Each row is followed by roughly how far along a hidden order it lies, from 0 to 10. A new part has a new order.
[  2  -3  -4  -1  -4  63  -4 -22  38   2  -4  -2  10  -2 -19  18   1  -5
   2  -8  20   4   0   0   2  -9   1  -1   2  -3   0  -1  -4  -3   2  45
  -4  -3   0   5  -5  -2  -3 -10  -5   8  -5   0]
2
[ -6  -3  -2   4  -5 -24   4   6  -9  -2   4   0   0   1  -9  -6 -13   2
   2   2  -3 -10  -6   1  -1   4   7   0   0   1  -6   1   4  17   0  -9
   7   1  14 -20   1   6  14   2  27 -13   0   8]
1
[  0   2  -3   9  -7   1  -5 -19  -4   4  -3  -8  -1  -1 -10  -8  -6   0
  -4 -10   1  -2  -1  -4  10   6  -8  -6 -17  -4  -5   2  10  -9   8  -2
  -9   1   2   0  -7   7  -2  -2   4  -3 -16   0]
4
[  3   0  -4   0   4 -21   6  -2   7 -11  -1  11  -2   5 -14  -3   2  -3
   2  -1  -3 -18  10  -2 -14  -5   9  16  14   2  14 -16  -4  19  -8  -1
   7  -2   0   7  -5 -12   0   0   9  -1  20   3]
5
[ -1   5  -7  -1   0  12  10  38 -13   1   0  -4  -3   0  50   7 -11   5
   3   1  -4  -7   5  -5   2   0 -14  -2   1  -1   9   4   4  41  -1   4
   3  -2   0   5  -1  42   1  -8  -1  -9   1   7]
7
[ -2   3 -12  -4   3 -17  -6 -10  -5   0  -2 -17  -4   1  29   7  21  -4
   1  -8   4  -7   6  -2   1  -1   0  -2  10   4  14   5 -17 -20   5  23
   2 -14  -2   7  -7  13  -6   0  16  10  -7   0]
6
[ -4   3   6  -1  -3  -7  -4  -2  47  -2   9  -8   0  -2  -4   5  -5  -3
   1   2  -3  11 -21  10   0  -1   1  -4   7   6   6  -9 -11   3 -14   4
   2   0  -2  -5  -3 -44   0  10   1  13   4  -1]
4
[ -4   9  -4  -1  -2  48  17  13  -3   3  -1   0   0   0  57   1 -10   2
  -1  -2  -3  -2  19  -3   1   0 -21   7 -35   1   3   6  -5  -3   2   0
   4   0  -3   6  -6   5   1  -1  18 -15   5  19]
4
[  0  -1  13  -6  -1  24  -2   7  -6  -1  -1 -16   0  -7  -2  -1  12   6
  -5 -10  -9   0   1  12   1  -1  -9  11 -11 -10 -23  -1   0 -15   6  -7
  -9   0  -2   2   8   6   0   2  -7  10   1  -5]
9
[ -4   0   1   0   3  18  11   0 -21   3  -1  12   7   2  10   8  25   3
   0  -9   0   1  12  -7   0  -2  -4  -6  -1  -3  -9  16   2  11  11   6
   0  -1   0   3   4  32   8  -8   4  -7   2   1]
0
[ 24  -4 -10  -1   1  12   7  -5   4   0  -4  -2 -12   5 -16   3   2  -1
  -4  -8   8  -5   2  -2  -4  -1   7  -2   8  -8   4   6  -1  26   1   3
  -5  -8   1   2  -7  20   1 -10 -10 -11 -10  -2]
8
[ -1   5 -15   0  10 -29   0  -9  -2  -3   2 -12  -3   0   4  -3  -8  -1
  13  -4  -8 -23  13  -4   6   2  -3   0  27   5  29  -4  -1  39  -9  22
  13 -11  -1   1 -11  11  -3   1  32   0   1   2]
7
[-10  22  -1   0  -8  -5  -3  -2  28   0   2  -2  -2  -8   0   2  -3  -3
  -7  -7   3  25 -10   4  -2   0  -6  10 -19  -5   2 -16   0 -19   2   4
  -9  13  -2   9 -10 -13 -17  -3   4   5   7   4]
7
[  0   0  21  -1  18 -11  -2   4  -8   6   1  -2   2  -2 -17  -2  12   1
   0   1  -6  22   4  -3   0  -1  -7   1  22 -16  -7  -2  -1 -10   3  -3
 -10  -1   3   2  -4 -51   1  -1   1   9   5 -11]
2
[  6   0  -2  -5   6  17   3 -15   8   4   0  -7   6   0   0   9   4  -2
   3 -10  -7  16   8   6   2  -4   0  -4  20  -2   1   1 -16  -8   0  23
  -2  -7  -3   2  -6 -38   6   0   5   2   6  -8]
7
[ -5   1 -10  -1   9 -10  -4  -5  -8   0   1 -15  -3 -24  19   5 -11  -6
   8  14  -3 -17  -1  -3   0  -2  -6  -2  19  -8  17  -6  -3  59  -7  26
   0  -5   0   2  -7  32 -10  -2 -10  -4   1   4]
6
[ 25   0  -1   0  11 -15   7 -13 -13   1  -3   0  -4   2 -12  -6  -4   4
  -4   4   3   9   7  -1   2  17  15 -10  11   3   5   9  -1  14  -8  -8
   2  -6   0  -3  -2  -3   4   0  -6  -6  -5  -5]
1
[ -7   5  -1   1  -1  -9   7  13   1  -6   7   0  -1  -1  22   2  -2   0
   3  -8   1   5  -2  -2 -12  -1  -6  14 -24 -11  -1 -25   3  -1   5  -3
   2  10   0   7  -4   3  -6  -3  18   2  11   9]
7
[  8  -2  -5   1  -1  11  10  -3  -9  -1  -2   5  -3  25   0   8   9  -4
  -3  -2   0  -8   0  -4  -2 -16   2   2   1  -8   0   2   0   9  12   3
   9  -2   3  11  -4  11   3 -10   9 -13   2   0]
2
[-17   4  -8  -4   2 -22  -8 -30  17  10  -3   3   2  -4 -22   8  13  -3
  -9  -1   9  40 -18   7  -4   8  12   5   5   6 -17  14  -6 -49  12   1
  -6  -3  -1   2  -8   9   3  -5  29 -12  -1  -8]
6
[ -5   1  -5   3  -5 -10   1   0 -17   7  -2   7   4 -11  -2 -14 -10  -1
   9  -1   4 -11  27  -6   0   0  -4  -5   2   1   3   3  -3  10  -8   7
  -6   4   2  -4 -10   5   1   0   1 -12   7  12]
2
[ -4   5  -6   1   2 -11   5  11 -22   4   5   6  -2  -5  47   2  -5  -1
   2  -3  -4   5   5  -6  -9  -5  -3  -6   4  -6   9   3   0  16  -1   8
  -2   7  -1   8  -2  24  -2  -3  -9 -10  14  -2]
6
[ 16  -1  -3   1   1 -26   9   6 -21   1   1   3  -1   2  -6  -2  -6  -2
   5  -3  -6  -8   7  -3   0  -1   7  -5  33 -13  10   1  11  49   0   7
  -3  -2   5   5  -7   6   5  -8  -4   3   3  -8]
10
[ -3  -5  -1  -1  -4  -1  -4 -11  10   1  -3  -1   2  -4 -23  -8   9  -1
  -5  -4  -2  -9   4   3   1   4   3  -3   0   9   1  13  -2  -3  -3  -2
  -6  -5  -2 -17  -2  20   6  10  -9  -2 -17  -1]
4
[ -2  -3 -12  -6  -4 -11 -10 -29  41   3  -6   1   2  -3 -34   0  -8  -2
   0  -6  13   2 -11   6  -2   2  17   2   6   6 -13  -3   0 -27   5  -2
  -9  -1   0   0  -6   4   0  -4   1  -8  -8  -6]
7
[ -2  -5   9  -1   1 -19  -8   3 -12   2   2  -1  -5   2 -10 -14  24  -3
   0  -2  -6  -4  -1  -1  -2   1   1   3   1  -2  -3   1  -3 -31   9  -7
  -9  -1  -1  -1  -1 -15   1  10  -5  15   1 -10]
10
[ -4  -1   1   0   8  -4   5   2 -10   1   2  22   2  -2  -7   0  -6  -4
   3  20  -6 -12  10  -4   1  -6  -1  16  19  -6   6   0   1  -5   1  12
  -2  -1  -1   7  -4   0   4  -2   0 -10  26  -5]
9
[  1   3  -5   3   6  10  18   5   2   0  -2  -3 -16   5   9   0   9   5
  -5  -9   3  20   4  -6 -16   5  -5 -10   4   2  13   9  -1  14  -3  -5
   7  -5  -1   1   0  20   1  -3  -8   0  -7  -1]
8
[-17   5  -2   7  -1 -16   2   3 -10  -2   2   1   0   2  -6  -7  -9   2
  -1  -5   0  -7 -17  -1  -2   7   6   1 -12   2  -6   1  21   5   7 -19
  11   5   3   2   1  14   7   3  36  -8   7   6]
2

Part 2:
[-10  10  -4   5   7   5 -10 -16  -2  -4  -3   3  -7  -7  10  -7 -10  -9
  14  -6  -8   6   8  -4 -18   5  -6 -15   6  10 -11   5  16  -3  -8   0
  -5   8 -21]
5
[-10  13  -5   4   4   8 -10 -16  -1  -5  -7   2 -10  -9  11  -6  -9 -14
  14  -8  -9   8   7  -3 -23   2 -10 -21   2  10 -10   4  13  -4 -18   1
  -4  -2 -17]
5
[-12  12  -4   3   9   3 -21 -16  -7  -6   0   4  -6  -4   8  -5  -8  -5
  15  -3  -4   4   7  -3  -7  11  -6 -18   9  11 -11   6  11  -3  -9   6
  -7  10 -14]
4
[-15  11  -5   3  13  -2 -16 -12 -11  -5   4   3  -4  -4   8  -6  -7  -2
  19   0  -2   4   7  -7  -3  11  -6 -11   8   8 -15   5  11  -3 -15   7
  -7  17 -12]
4
[-20  33  -3   4  13   7  -7 -13  -4  -9  -4   2  -2  -1  16 -14  -8  -7
  51  -5 -10   4   8 -13 -13  10 -19  -3   2   7 -18  17  28  -7 -11   5
  -3  27 -18]
10
[-22  49  -3   5  13  12  -5 -19  -4 -10  -1   2  -4  -8  11 -13 -10 -12
  25  -4 -12   7   6  -8 -18   7 -14  -8   7   9 -39   7  21  -5 -28   4
  -7  16 -26]
10
[-21  20  -2   2  27  -4 -13 -15 -21 -10   7   3   0 -22   4  -9  -9   5
  16   1  -2   4   3  -6   3  13  -6 -13  18   4 -23   6  14  -7 -24   9
 -10  26 -11]
8
[ -7   6  -8   4   5   0 -45 -12  -2  -3   1   4 -10   0   6  -4  -7  -4
  22  -4  -3   3  13  -9 -12   8  -5 -16   6  17  -5   4   4  -1  -2   6
  -3   2  -8]
0
[ -3   5  -3   1   4  10  -2 -10 -18 -10 -12   0  -5 -28  12  -8  -6 -18
   9  -8  -8  11   5  -2 -17  10  -6 -27   6   3  -1   7  11  -7 -11   6
  -3   0 -11]
5
[-11   6 -10   3   7   1 -54  -5  -5  -5  -1   3  -7   2  10  -6 -10 -10
  24  -4  -2   2  14 -18 -13   5 -10 -21   3  18  -7  10   5  -2  -3  21
  -2  21  -6]
1
[-17  13  -5   2  16   2  -5  -8  -8  -8  -1   2  -2  -7  14  -9  -7  -5
  26  -5  -4   4   4  -5  -2  14 -10  -7   3   7 -14  14  16  -7 -10   4
  -5  29 -14]
8
[-12  12  -8   3   4   7 -41 -10   1  -5  -7   2 -11  -4  13  -5 -14 -21
  16  -4  -4   5  16 -15 -30   3 -12 -19   2  20  -6  10   6  -1  -4   3
  -3   7 -11]
3
[-13   7  -3   1  13   2 -15 -10 -20  -7  -1   2  -3 -15   9  -7 -10  -3
   9  -3  -2   6   4  -6  -5  13  -5 -13   8   5 -11   0   8  -6  -7  10
  -6  14 -10]
3
[-12  11  -7   3   8   2 -19 -13  -5  -5  -1   3  -7  -3   8  -5 -12  -9
  18  -3  -4   4  11  -8 -14   7  -7 -29   5  12 -11   5   9  -3  -8   7
  -5   6 -12]
4
[ -7   7  -4   2   9   1 -16 -15 -14  -6  -1   4  -4 -16  10  -5  -7  -4
  13  -3  -4   7   8  -5  -8  17  -4 -31  13   8  -8   5  11  -3 -10   4
  -5   6 -11]
3
[ -8   8  -4   2   6   7  -5 -12  -4  -6  -8   1  -5 -14  14  -7  -5 -15
  21  -6  -6   6   5  -2 -16   8  -8 -16   2   6  -4   7   7  -5  -5   4
  -3  10 -13]
5
[-13  10  -4   3  11   2 -12  -9  -7  -8  -1   2  -3  -1  10 -10  -9 -10
  29  -3  -2   3   6 -12  -8   8 -11  -9   4  12  -9  11  12  -3  -5  10
  -4  17 -13]
6
[-15  18  -2   2  18   4  -1 -19 -20 -10  -5   2  -3 -33   7  -9  -8  -5
  24  -7  -6   8   4  -4  -8  15  -4 -16  13   5 -15   8  16  -9 -25   3
 -10  11 -13]
8
[-14  15  -4   2  14   2  -6 -13  -6  -8  -1   2  -3  -7   8 -11  -9  -6
  21  -3  -4   5   4  -8  -3  12  -8  -9   5  13 -13   6  18  -7 -13   7
  -7  14 -18]
7
[-13  10  -3   2   8   2 -12 -11  -9  -7  -1   3  -2  -5   8  -8  -7  -7
  31  -3  -3   4   5  -8  -6  12  -8 -12   4   9 -11  10  11  -6  -6   6
  -4  22  -9]
5
[ -7   5  -8   2   2   4 -63  -6  -4  -5  -4   3  -8  -8  11  -5 -15 -12
   8  -5  -3   5  13  -7 -20   4  -8 -48   5  15  -3   7   2  -1  -5  26
  -5   0  -5]
0
[-17  15  -5   2  13   2 -14  -9 -11 -10  -1   2  -3 -11  12  -6  -9 -10
  20  -5  -3   5   6  -6  -8   7  -9  -9   7   9 -12   9   9  -6 -13  12
  -6  15  -9]
7
[-16   5  -5   2  11   0 -30 -10 -23  -7   1   3  -2 -18   4  -4  -9  -4
  14  -2  -1   4   5  -5  -5  10  -4 -33  14   8  -9   4   4  -3  -7  20
  -6   9  -5]
3
[-12  12  -4   4  10   5 -13 -12  -5  -8  -1   3  -5  -7   8  -6  -9  -7
  20  -3  -4   6   7  -7 -16   7  -8 -16   5  12  -9   7   9  -3 -10   7
  -6  11 -13]
5
[-13   8  -4   2  15  -2 -14 -12 -19  -7   3   4  -2 -21   3  -7  -7  -2
  12  -1  -2   5   5  -6  -1  13  -5 -19  15   7 -13   5   7  -5 -13   8
  -7  16 -13]
3
[-16  13  -2   4  18   0 -10 -20  -9  -7   3   3  -3 -12   6 -10  -6   0
  19  -3 -11   5   3  -5  -5  12  -6  -7   8   6 -16   7  15  -6 -14   3
  -9  16 -26]
7
[-12   9  -4   1  16   2  -6  -9 -11 -11  -4   1  -3  -7  22  -7  -6  -7
  30  -4  -3   6   2  -9  -7  13 -10  -6   4   6  -3  15  12  -7  -8  10
  -3  46 -11]
7
[-10   7  -3   2   7   5 -10  -9 -11 -10  -4   2  -3 -17  12  -8  -6 -10
   9  -6  -5   6   5  -3 -11  11  -4 -19   6   6  -6   7  13  -5 -13   4
  -5   5 -12]
5
[-13   4  -6   2  15  -5 -24  -7  -8  -6   7   3  -1  11   9  -6  -7   4
  37   0   1   0   5 -18   8  18  -9   3   4   9 -13  15   9  -4   2   7
  -6  35 -10]
2
[-12   8  -6   2  10   0 -28 -10 -18  -7   1   3  -2 -10   6  -5 -12  -6
  12  -1  -1   5   4  -6  -8   9  -5 -32  10  11 -10   6   4  -4 -11  20
  -6  13  -5]
3
[-13  10  -3   2  14   1  -6 -10 -10  -4   1   2  -4  -7  11  -7  -7  -2
  21  -4  -3   5   6  -7  -4  13  -7 -16   6   6 -11   6   9  -6 -10   8
  -7  23  -9]
6
[-10   7  -3   3  12   1 -12 -19  -8  -4   3   3  -4  -2   8  -3  -5   1
  14  -4  -7   3   4  -5  -4  12  -4 -11   5   8  -8   6  15  -4  -7   2
  -7  13 -30]
3
[-12   7  -7   2  12  -3 -40 -11 -10  -5   6   5  -6   5   6  -2 -11  -1
  18   0  -1   3   9 -11  -9  12  -7 -21  10  14 -12   6   6  -1  -6  10
  -6  15  -8]
1
[-16  17  -4   4   9   5 -16 -12  -5  -6  -2   3  -6 -10   7  -8 -10  -9
  19  -5  -6   6   8  -7 -14   6  -8 -23   5   9 -15   7  12  -4 -16   4
  -6   9 -10]
6
[ -9   9  -6   3   3   5 -35 -12  -5   0  -1   3 -10  -5  10  -5 -10  -8
   9  -4  -3   5   9  -5 -18   3  -8 -27   6  15  -7   3   4  -1  -8   5
  -5   5  -8]
2
[-13  12  -5   2  12   1 -13  -8 -12  -7   0   1  -3  -4  15  -5 -10  -8
  25  -3   0   4   4 -13  -4   9 -10  -9   4  12  -6  13  10  -4  -4  19
  -3  30  -7]
4
[ -5   4  -4   2   3   6  -7 -14  -8  -6  -6   2  -5 -22  11  -7  -5 -10
  12  -6  -8   7   4  -2  -8   8  -3 -21   9   4  -3   6  13  -3 -12  -2
  -6  -3 -20]
3
[-13  10  -8   2   7   3 -41  -8  -5  -6  -3   3  -5  -2  13  -6  -7  -7
  21  -5  -3   4   9 -13 -10  10 -10 -12   1  14  -4   8  11  -3  -5  12
  -3  21  -8]
3
[-10   7  -6   2   7   3 -62  -9 -10  -4  -2   4  -8  -9   6  -3 -12  -9
  11  -3   0   6   9  -6 -17   4  -3 -52  12  12  -8   4   3  -1  -8  12
  -6   4  -9]
1
[-12  11  -4   2  12   0 -16  -9  -8  -8   0   3  -3   1   9  -8  -9  -6
  29  -3  -4   2   7 -15  -7  11 -10  -7   5   8  -9   8  16  -3  -5   7
  -5  25 -10]
5
[-15  15  -6   2  17   0 -25  -7  -9 -10   1   2  -2  -1  12  -6 -11  -8
  26   0  -1   3   7 -12  -8   6 -12 -15   4  13 -11  13   6  -4  -7  26
  -4  29  -5]
5
[-13  25  -5   3   8   8  -7 -14  -4  -7  -4   2  -6  -7  13  -8  -7 -13
  11  -2  -6   7   7  -6 -19   6  -9 -20   5  11 -14   7  13  -3 -12   4
  -5   7 -13]
7
